Below are the code and all the weights of a small trained network. Each question names an input and a class and asks about switching units off, where a switched-off unit gives its printed mean instead of its output.

import numpy as np


def w(rows, s, z=0):
    codes = np.array(rows[::2]) - 128.0
    scale = np.full(codes.shape[1], s)
    scale[-1] = z or s
    return codes * scale


def f(y):
    return np.maximum(y, 0)


def log_softmax(a):
    a = a - a.max(-1, keepdims=True)
    return a - np.log(np.exp(a).sum(-1, keepdims=True))


def net(x, mask):
    res = np.array(x, float).reshape(1, 5) / 4 @ E
    y = f(res @ A[0][:, :-1].T + A[0][:, -1])
    res = res + np.where(mask, y, B[0][:, -1]) @ B[0][:, :-1]
    return log_softmax(res[-1] @ U[:, :-1].T + U[:, -1])


A, B = {}, {}
E = w([
[104,69,211,205,157,21,173],'x0',
[41,81,113,46,155,73,81],'x1',
[245,185,106,150,111,113,102],'x2',
[103,45,30,170,61,96,12],'x3',
[172,111,77,168,209,131,78],'x4',
],0.011)
A[0] = w([
[131,146,167,186,26,106,144,189],'N1',
[151,115,179,138,87,70,193,171],'N2',
[203,188,142,120,154,148,99,255],'N3',
[126,98,189,148,83,104,180,167],'N4',
[175,180,159,157,188,121,150,189],'N5',
[116,94,103,7,173,146,149,140],'N6',
[165,214,63,104,72,182,113,219],'N7',
[85,190,175,102,202,126,215,172],'N8',
[77,77,152,136,121,100,89,147],'N9',
[150,185,132,66,146,151,164,101],'N10',
[156,142,40,164,64,229,83,158],'N11',
[74,123,116,47,107,149,89,182],'N12',
[26,32,100,176,130,67,142,194],'N13',
[212,53,93,188,139,130,155,207],'N14',
[148,132,115,190,184,41,95,119],'N15',
[96,81,214,157,159,106,209,100],'N16',
[118,67,95,133,99,72,119,131],'N17',
[105,51,80,142,88,119,154,146],'N18',
[111,11,128,197,125,68,71,213],'N19',
],0.011,0.0044)
B[0] = w([
[146,139,162,106,29,95,115,190],'N1',
[96,208,211,59,35,64,150,204],'N2',
[218,191,87,118,142,184,174,206],'N3',
[63,144,213,100,58,67,147,197],'N4',
[171,209,136,178,173,166,153,211],'N5',
[108,117,63,53,170,152,141,196],'N6',
[164,74,78,155,67,189,165,227],'N7',
[53,161,166,146,206,143,221,251],'N8',
[113,79,166,106,153,108,89,190],'N9',
[158,82,173,135,194,170,227,190],'N10',
[204,70,76,198,37,146,118,231],'N11',
[46,60,64,35,143,138,197,208],'N12',
[67,83,163,113,160,94,47,241],'N13',
[146,184,97,184,118,82,74,196],'N14',
[146,174,73,114,195,63,81,192],'N15',
[30,144,184,215,138,60,142,230],'N16',
[151,75,146,153,110,78,74,187],'N17',
[128,75,109,112,118,124,89,181],'N18',
[149,84,105,122,188,53,2,243],'N19',
],0.0075,0.016)
U = w([
[37,205,200,156,139,76,160,3],'0',
[83,28,135,107,177,87,5,107],'1',
[76,106,61,2,145,181,154,245],'2',
[123,195,167,37,16,62,124,109],'3',
[144,206,169,112,216,234,167,153],'4',
[172,230,52,139,171,61,70,86],'5',
[175,117,64,205,41,168,121,159],'6',
],0.0084,0.0012)

Each question gives the input, the list of numbers given to net, and the class t.
The units are the neurons (one row each of A and B). Each row of codes is followed by its name. A weight is (code - 128) times the scale printed after its matrix; where a second scale follows, it is the last column's (A, B and U).
mask holds one flag per neuron, in row order. A switched-off neuron (its flag False) gives its mean, the last column of its row in B, instead of its output. The means were averaged over made-up inputs and are rounded, as every weight is.
A unit's drop is (log p(t) with every unit on - log p(t) with that unit switched off) / (log p(t) with every unit on - log p(t) with every unit switched off).
The circuit of an input: a set's keep is (log p(t) with only the set's units on - log p(t) with every unit switched off) / (log p(t) with every unit on - log p(t) with every unit switched off). Starting from the 12 units with the biggest drops (on a tie, the unit counted first), units are removed one at a time, each time the one whose removal leaves the highest keep (on an exact tie, the one counted first), for as long as the keep stays at least 0.8.
circuit, biggest first: the units of the circuit, biggest drop first
k most important neurons: the k neurons with the biggest drops, biggest first
drop when u is switched off: that unit's drop, to one decimal
input [-4,-4,-5,0,-2], class 6: circuit, biggest first => (N11; N13)
input [-7,0,1,-3,7], class 6: circuit, biggest first => (N11)
input [-5,7,-3,3,-4], class 2: 4 most important neurons => (N12; N6; N16; N19)
input [-4,1,-3,4,-6], class 2: 3 most important neurons => (N12; N19; N16)
input [-8,6,6,6,-8], class 6: 3 most important neurons => (N11; N7; N8)
input [-8,-6,-8,0,-1], class 6: 2 most important neurons => (N11; N7)
input [7,-7,8,6,-2], class 5: 3 most important neurons => (N15; N14; N19)
input [-3,5,6,2,-5], class 2: 2 most important neurons => (N12; N14)
input [8,6,-8,-1,-5], class 1: 2 most important neurons => (N13; N19)
input [1,-1,3,0,0], class 5: 2 most important neurons => (N11; N7)
input [0,-1,8,-6,-7], class 4: 2 most important neurons => (N3; N10)
input [-5,3,7,-3,2], class 6: 3 most important neurons => (N7; N8; N11)
input [-8,-2,5,-5,2], class 6: 2 most important neurons => (N11; N7)
input [-6,-2,-3,5,-8], class 6: circuit, biggest first => (N11)
input [-1,6,-3,-5,-3], class 2: 2 most important neurons => (N6; N12)
input [4,8,6,-7,4], class 4: drop when N4 is switched off => 0.1
input [-8,2,2,7,0], class 6: drop when N11 is switched off => 0.3
input [-8,6,7,-4,-6], class 2: drop when N12 is switched off => 0.0
